Here is a tiny trained network, its code and every weight. The questions are about switching its units off for an input and a target symbol, where a switched-off unit gives its printed mean instead of its output.

import numpy as np


def w(rows, s, z=0):
    codes = np.array(rows[::2]) - 128.0
    scale = np.full(codes.shape[1], s)
    scale[-1] = z or s
    return codes * scale


def f(y):
    return np.maximum(y, 0)


def softmax(a):
    e = np.exp(a - a.max(-1, keepdims=True))
    return e / e.sum(-1, keepdims=True)


def log_softmax(a):
    a = a - a.max(-1, keepdims=True)
    return a - np.log(np.exp(a).sum(-1, keepdims=True))


def net(x, mask):
    ids = ['ΓΔΣΨΩαβεηθλξπτφ'.index(c) for c in x.split()]
    T = len(ids)
    res = E[ids] + P[:T]
    u = 0
    for l in range(2):
        r = res
        for j in range(3):
            rows = slice(3 * j, 3 * j + 3)
            q, k, v = (r @ M[l][rows].T for M in (Q, K, V))
            z = softmax(np.where(np.tri(T) > 0, q @ k.T / 3**0.5, -1e9)) @ v
            o = O[l][rows]
            res = res + np.where(mask[u + j], z, o[:, -1]) @ o[:, :-1]
        u += 3
        y = f(res @ A[l][:, :-1].T + A[l][:, -1])
        res = res + np.where(mask[u : u + 16], y, B[l][:, -1]) @ B[l][:, :-1]
        u += 16
    return log_softmax(res[-1] @ U[:, :-1].T + U[:, -1])


Q, K, V, O, A, B = {}, {}, {}, {}, {}, {}
E = w([
[170,118,114],'Γ',
[170,103,178],'Δ',
[115,71,157],'Σ',
[170,255,174],'Ψ',
[125,96,109],'Ω',
[174,165,93],'α',
[156,113,122],'β',
[150,105,101],'ε',
[125,94,110],'η',
[135,143,246],'θ',
[113,243,76],'λ',
[131,139,63],'ξ',
[62,127,107],'π',
[200,146,147],'τ',
[150,96,147],'φ',
],0.0066)
P = w([
[184,110,88],'0',
[53,245,254],'1',
[94,236,229],'2',
[122,236,204],'3',
[108,159,180],'4',
[120,185,189],'5',
[121,186,200],'6',
],0.0028)
Q[0] = w([
[146,61,68],'0.h0',
[87,245,203],'0.h0',
[139,107,117],'0.h0',
[140,123,46],'0.h1',
[192,69,57],'0.h1',
[156,96,126],'0.h1',
[96,2,54],'0.h2',
[125,32,67],'0.h2',
[87,33,77],'0.h2',
],0.021)
K[0] = w([
[51,114,190],'0.h0',
[230,116,4],'0.h0',
[110,139,151],'0.h0',
[117,204,118],'0.h1',
[195,210,217],'0.h1',
[161,136,175],'0.h1',
[37,231,238],'0.h2',
[49,169,223],'0.h2',
[62,229,209],'0.h2',
],0.019)
V[0] = w([
[90,78,216],'0.h0',
[127,126,131],'0.h0',
[85,72,233],'0.h0',
[18,139,135],'0.h1',
[171,121,121],'0.h1',
[80,132,130],'0.h1',
[25,142,71],'0.h2',
[139,253,198],'0.h2',
[237,107,181],'0.h2',
],0.0063)
O[0] = w([
[136,71,210,20],'0.h0',
[136,123,152,124],'0.h0',
[136,63,224,5],'0.h0',
[69,172,220,174],'0.h1',
[144,111,100,107],'0.h1',
[105,148,171,147],'0.h1',
[35,151,110,110],'0.h2',
[158,254,168,201],'0.h2',
[237,94,149,145],'0.h2',
],0.0065,0.0011)
A[0] = w([
[136,133,125,69],'0.n0',
[140,16,106,98],'0.n1',
[129,125,133,103],'0.n2',
[111,47,146,83],'0.n3',
[63,2,52,96],'0.n4',
[84,69,134,4],'0.n5',
[134,126,130,99],'0.n6',
[130,111,118,73],'0.n7',
[134,122,134,93],'0.n8',
[125,108,118,73],'0.n9',
[24,16,90,34],'0.n10',
[122,88,148,39],'0.n11',
[136,123,127,93],'0.n12',
[125,119,138,74],'0.n13',
[128,128,133,62],'0.n14',
[127,125,135,103],'0.n15',
],0.0067,0.0033)
B[0] = w([
[135,136,94,128],'0.n0',
[105,18,146,185],'0.n1',
[136,127,128,128],'0.n2',
[113,137,218,138],'0.n3',
[5,155,163,252],'0.n4',
[28,117,65,128],'0.n5',
[121,130,118,128],'0.n6',
[130,152,109,128],'0.n7',
[112,132,124,128],'0.n8',
[123,111,110,128],'0.n9',
[194,240,226,177],'0.n10',
[113,140,139,128],'0.n11',
[137,139,130,128],'0.n12',
[113,107,65,128],'0.n13',
[120,134,172,128],'0.n14',
[121,126,130,128],'0.n15',
],0.013,0.00023)
Q[1] = w([
[143,107,36],'1.h0',
[217,110,255],'1.h0',
[92,131,210],'1.h0',
[180,205,152],'1.h1',
[71,84,112],'1.h1',
[134,214,81],'1.h1',
[202,65,245],'1.h2',
[80,104,154],'1.h2',
[121,143,123],'1.h2',
],0.0095)
K[1] = w([
[155,164,156],'1.h0',
[62,141,8],'1.h0',
[106,111,108],'1.h0',
[192,113,119],'1.h1',
[71,130,140],'1.h1',
[159,83,77],'1.h1',
[61,156,135],'1.h2',
[129,93,96],'1.h2',
[131,122,147],'1.h2',
],0.014)
V[1] = w([
[131,132,133],'1.h0',
[118,128,124],'1.h0',
[121,128,121],'1.h0',
[117,17,2],'1.h1',
[150,157,50],'1.h1',
[74,18,234],'1.h1',
[58,143,100],'1.h2',
[174,125,145],'1.h2',
[11,159,78],'1.h2',
],0.0061)
O[1] = w([
[127,131,121,132],'1.h0',
[132,134,134,130],'1.h0',
[125,125,133,129],'1.h0',
[223,16,78,4],'1.h1',
[187,155,97,148],'1.h1',
[41,1,187,31],'1.h1',
[86,124,75,152],'1.h2',
[157,129,170,119],'1.h2',
[67,134,35,175],'1.h2',
],0.0065,0.0025)
A[1] = w([
[128,128,128,107],'1.n0',
[127,128,127,111],'1.n1',
[107,125,220,121],'1.n2',
[47,161,113,89],'1.n3',
[93,87,162,152],'1.n4',
[219,84,119,85],'1.n5',
[106,69,104,254],'1.n6',
[115,88,95,196],'1.n7',
[130,128,129,89],'1.n8',
[202,79,99,196],'1.n9',
[178,144,74,30],'1.n10',
[175,82,157,68],'1.n11',
[129,128,127,98],'1.n12',
[158,122,4,181],'1.n13',
[87,134,187,90],'1.n14',
[185,150,134,107],'1.n15',
],0.012,0.0056)
B[1] = w([
[137,135,127,128],'1.n0',
[124,126,130,128],'1.n1',
[206,111,74,209],'1.n2',
[140,203,64,252],'1.n3',
[161,93,77,169],'1.n4',
[185,102,224,154],'1.n5',
[80,19,65,193],'1.n6',
[106,71,87,164],'1.n7',
[136,129,126,128],'1.n8',
[90,59,225,178],'1.n9',
[154,189,138,161],'1.n10',
[225,135,138,141],'1.n11',
[123,126,129,128],'1.n12',
[6,137,175,244],'1.n13',
[188,128,91,189],'1.n14',
[141,146,188,190],'1.n15',
],0.024,0.0047)
U = w([
[121,79,168,141],'Γ',
[186,69,147,134],'Δ',
[156,62,81,100],'Σ',
[196,255,166,136],'Ψ',
[97,70,101,112],'Ω',
[84,163,199,136],'α',
[123,72,146,118],'β',
[87,67,133,117],'ε',
[103,65,99,86],'η',
[234,145,96,95],'θ',
[65,252,128,12],'λ',
[29,133,130,154],'ξ',
[98,167,20,191],'π',
[170,122,195,147],'τ',
[150,64,134,123],'φ',
],0.0049,0.011)

Each question gives the input, a string of symbols that net reads in full, and the target symbol t.
The units are the heads (3 rows each of Q, K, V and O) and the neurons (one row each of A and B). Each row of codes is followed by its name. A weight is (code - 128) times the scale printed after its matrix; where a second scale follows, it is the last column's (O, A, B and U).
mask holds one flag per unit, layer by layer, with each layer's heads first. A switched-off unit (its flag False) gives its mean, the last column of its rows in O or B, instead of its output. The means were averaged over made-up inputs and are rounded, as every weight is.
A unit's drop is (log p(t) with every unit on - log p(t) with that unit switched off) / (log p(t) with every unit on - log p(t) with every unit switched off).
The circuit of an input: a set's keep is (log p(t) with only the set's units on - log p(t) with every unit switched off) / (log p(t) with every unit on - log p(t) with every unit switched off). Starting from the 12 units with the biggest drops (on a tie, the unit counted first), units are removed one at a time, each time the one whose removal leaves the highest keep (on an exact tie, the one counted first), for as long as the keep stays at least 0.8.
circuit, biggest first: the units of the circuit, biggest drop first
most important unit: the unit with the biggest drop
top k neurons: the k neurons with the biggest drops, biggest first
k most important neurons of layer l: the k neurons of layer l with the biggest drops, biggest first
which heads matter: for each layer, one digit per head in row order, 1 if its drop is at least 0.15 and else 0, layers parted by /
drop when u is switched off: that unit's drop, to one decimal
input Ψ Ψ η, target Ψ: circuit, biggest first -> 0.h2, 1.h1, 1.n6, 1.n13
input λ π π Ψ Ψ Ψ Ψ, target λ: which heads matter -> 101 / 011
input Ψ Γ ξ, target Ψ: which heads matter -> 001 / 011
input α ξ π λ, target α: which heads matter -> 111 / 010
input ξ Δ π ε, target ξ: most important unit -> 1.n13
input Ψ π π Ψ λ Ω θ, target Ψ: which heads matter -> 001 / 010
input ξ Γ η, target ξ: 2 most important neurons of layer 1 -> 1.n13, 1.n2
input λ τ α Ψ, target Ψ: which heads matter -> 000 / 010
input ξ Γ π λ, target ξ: 3 most important neurons of layer 1 -> 1.n13, 1.n2, 1.n14
input π η Γ Ψ τ θ θ, target θ: 3 most important neurons of layer 1 -> 1.n2, 1.n13, 1.n14
input Ψ τ Δ, target Ψ: top 2 neurons -> 1.n6, 1.n15
input θ θ φ η, target θ: 3 most important neurons of layer 1 -> 1.n2, 1.n13, 1.n14
input Σ π θ θ, target θ: 3 most important neurons of layer 1 -> 1.n2, 1.n14, 1.n13
input π Ψ Δ, target π: which heads matter -> 001 / 011
input ξ ξ Γ, target ξ: most important unit -> 1.n13
input α φ τ, target α: 2 most important neurons of layer 1 -> 1.n13, 1.n9
input π π π π η, target π: 2 most important neurons of layer 1 -> 1.n3, 1.n9
input Σ ξ Σ, target Σ: which heads matter -> 101 / 010
input π π Δ, target π: top 2 neurons -> 1.n3, 1.n9
input π π β, target π: most important unit -> 0.h2
input Ψ π β, target Ψ: top 2 neurons -> 1.n6, 1.n13
input ξ π β, target ξ: which heads matter -> 101 / 011
input θ π Ψ, target θ: top 3 neurons -> 1.n2, 1.n14, 1.n13
input ξ α α π, target ξ: drop when 1.h1 is switched off -> 0.5
